Here is a tiny trained network, its code and every weight. The questions are about switching its units off for an input and a class, where a switched-off unit gives its printed mean instead of its output.

import numpy as np


def w(rows, s, z=0):
    codes = np.array(rows[::2]) - 128.0
    scale = np.full(codes.shape[1], s)
    scale[-1] = z or s
    return codes * scale


def f(y):
    return np.maximum(y, 0)


def log_softmax(a):
    a = a - a.max(-1, keepdims=True)
    return a - np.log(np.exp(a).sum(-1, keepdims=True))


def net(x, mask):
    res = np.array(x, float).reshape(1, 4) / 4 @ E
    y = f(res @ A[0][:, :-1].T + A[0][:, -1])
    res = res + np.where(mask, y, B[0][:, -1]) @ B[0][:, :-1]
    return log_softmax(res[-1] @ U[:, :-1].T + U[:, -1])


A, B = {}, {}
E = w([
[182,139,171,158,123,113,51,188,184,159,252],'x0',
[53,53,152,64,102,103,175,241,134,187,113],'x1',
[192,129,2,76,169,190,124,197,107,158,109],'x2',
[91,179,155,149,178,168,150,147,118,156,101],'x3',
],0.015)
A[0] = w([
[79,120,98,53,136,97,220,164,134,145,57,118],'neuron 1',
[126,127,160,91,148,142,113,207,204,139,217,74],'neuron 2',
[151,63,77,100,137,148,93,144,142,91,147,121],'neuron 3',
[121,140,103,106,136,143,178,63,128,79,123,171],'neuron 4',
[208,174,87,144,128,105,145,42,62,170,96,160],'neuron 5',
[209,103,44,58,151,204,156,181,95,165,98,179],'neuron 6',
[121,178,221,133,145,118,172,137,157,111,107,188],'neuron 7',
[131,139,255,198,124,96,97,109,153,94,134,229],'neuron 8',
[198,177,151,174,191,156,51,124,154,122,217,108],'neuron 9',
[141,171,84,146,105,177,179,38,94,24,68,253],'neuron 10',
[91,125,31,18,114,126,180,201,38,108,85,95],'neuron 11',
[218,183,106,100,138,182,127,145,140,127,130,110],'neuron 12',
[118,101,141,133,99,124,155,100,140,148,181,145],'neuron 13',
[138,71,143,140,124,101,105,114,138,215,131,97],'neuron 14',
[95,65,189,81,80,82,130,91,84,191,67,146],'neuron 15',
[108,99,160,119,130,113,95,205,175,209,205,20],'neuron 16',
[55,46,90,79,126,130,207,153,120,107,89,73],'neuron 17',
[97,126,176,116,105,29,214,116,118,93,111,227],'neuron 18',
[168,66,183,118,143,100,183,177,172,220,151,43],'neuron 19',
[190,191,38,148,174,151,53,178,140,148,174,123],'neuron 20',
[125,100,159,124,106,107,133,188,153,177,135,92],'neuron 21',
[169,163,106,196,91,108,154,72,122,62,74,156],'neuron 22',
[41,83,183,63,94,145,150,89,47,135,115,202],'neuron 23',
[144,153,96,152,146,159,126,37,91,63,89,210],'neuron 24',
[126,232,170,221,88,94,115,92,184,80,222,198],'neuron 25',
],0.0098,0.0062)
B[0] = w([
[117,160,83,136,115,103,125,143,213,127,152,226],'neuron 1',
[173,118,216,122,178,169,136,92,50,141,118,209],'neuron 2',
[169,130,114,131,122,116,138,112,106,181,131,170],'neuron 3',
[81,94,142,98,152,190,136,125,92,124,81,186],'neuron 4',
[187,114,134,119,169,141,132,122,76,154,124,197],'neuron 5',
[255,178,55,22,122,160,61,105,174,184,98,234],'neuron 6',
[130,71,125,126,91,108,173,122,149,73,116,195],'neuron 7',
[117,178,139,110,70,119,210,67,162,77,141,248],'neuron 8',
[181,193,79,144,74,99,39,157,138,116,194,218],'neuron 9',
[123,59,217,80,207,169,130,16,94,155,82,250],'neuron 10',
[153,160,76,33,125,132,90,108,219,92,125,233],'neuron 11',
[162,173,68,124,152,137,64,141,84,174,170,177],'neuron 12',
[133,93,174,162,122,131,128,118,149,106,97,165],'neuron 13',
[102,75,166,117,117,117,159,115,108,148,122,160],'neuron 14',
[60,113,108,188,136,85,131,143,137,104,115,219],'neuron 15',
[153,79,216,51,193,204,208,62,101,179,87,217],'neuron 16',
[102,164,68,119,98,163,75,146,183,100,142,219],'neuron 17',
[44,87,135,197,164,114,180,136,140,59,69,233],'neuron 18',
[120,96,184,98,138,186,142,38,126,170,79,199],'neuron 19',
[218,172,86,171,125,154,42,194,78,150,161,213],'neuron 20',
[105,69,130,93,173,160,191,120,113,128,90,191],'neuron 21',
[123,149,197,145,127,171,164,100,140,154,133,206],'neuron 22',
[21,69,80,196,128,57,182,143,129,69,107,231],'neuron 23',
[143,89,200,107,157,179,123,40,94,126,113,224],'neuron 24',
[116,162,138,90,45,197,138,57,222,20,222,249],'neuron 25',
],0.0083,0.021)
U = w([
[119,112,220,141,130,142,210,99,91,103,121,252],'0',
[155,185,113,105,75,135,130,127,250,85,161,202],'1',
[179,138,149,86,169,159,132,124,94,203,71,20],'2',
[177,178,99,179,108,124,81,179,43,129,199,13],'3',
[71,111,92,192,116,66,170,174,147,89,91,92],'4',
],0.013,0.0019)

Each question gives the input, the list of numbers given to net, and the class t.
The units are the neurons (one row each of A and B). Each row of codes is followed by its name. A weight is (code - 128) times the scale printed after its matrix; where a second scale follows, it is the last column's (A, B and U).
mask holds one flag per neuron, in row order. A switched-off neuron (its flag False) gives its mean, the last column of its row in B, instead of its output. The means were averaged over made-up inputs and are rounded, as every weight is.
A unit's drop is (log p(t) with every unit on - log p(t) with that unit switched off) / (log p(t) with every unit on - log p(t) with every unit switched off).
unit that matters most: the unit with the biggest drop
top k neurons: the k neurons with the biggest drops, biggest first
drop when u is switched off: that unit's drop, to one decimal
input [1,5,4,0], class 2: top 2 neurons : [neuron 25; neuron 8]
input [-5,1,6,4], class 1: unit that matters most : neuron 11
input [-8,2,1,4], class 1: top 2 neurons : [neuron 11; neuron 17]
input [0,-3,0,-6], class 0: top 2 neurons : [neuron 6; neuron 11]
input [0,6,1,4], class 1: top 4 neurons : [neuron 10; neuron 1; neuron 11; neuron 17]
input [5,-2,1,4], class 3: top 2 neurons : [neuron 20; neuron 11]
input [0,3,4,6], class 1: top 4 neurons : [neuron 10; neuron 11; neuron 1; neuron 24]
input [-7,8,1,3], class 1: top 2 neurons : [neuron 11; neuron 17]
input [-7,6,0,7], class 4: top 2 neurons : [neuron 23; neuron 25]
input [-8,1,-4,-1], class 4: drop when neuron 23 is switched off : 0.3
input [-8,7,3,-3], class 1: drop when neuron 11 is switched off : 0.4
input [6,-3,4,-4], class 3: drop when neuron 16 is switched off : 0.0
input [3,7,1,5], class 2: drop when neuron 8 is switched off : 0.2
input [3,1,5,2], class 2: unit that matters most : neuron 6
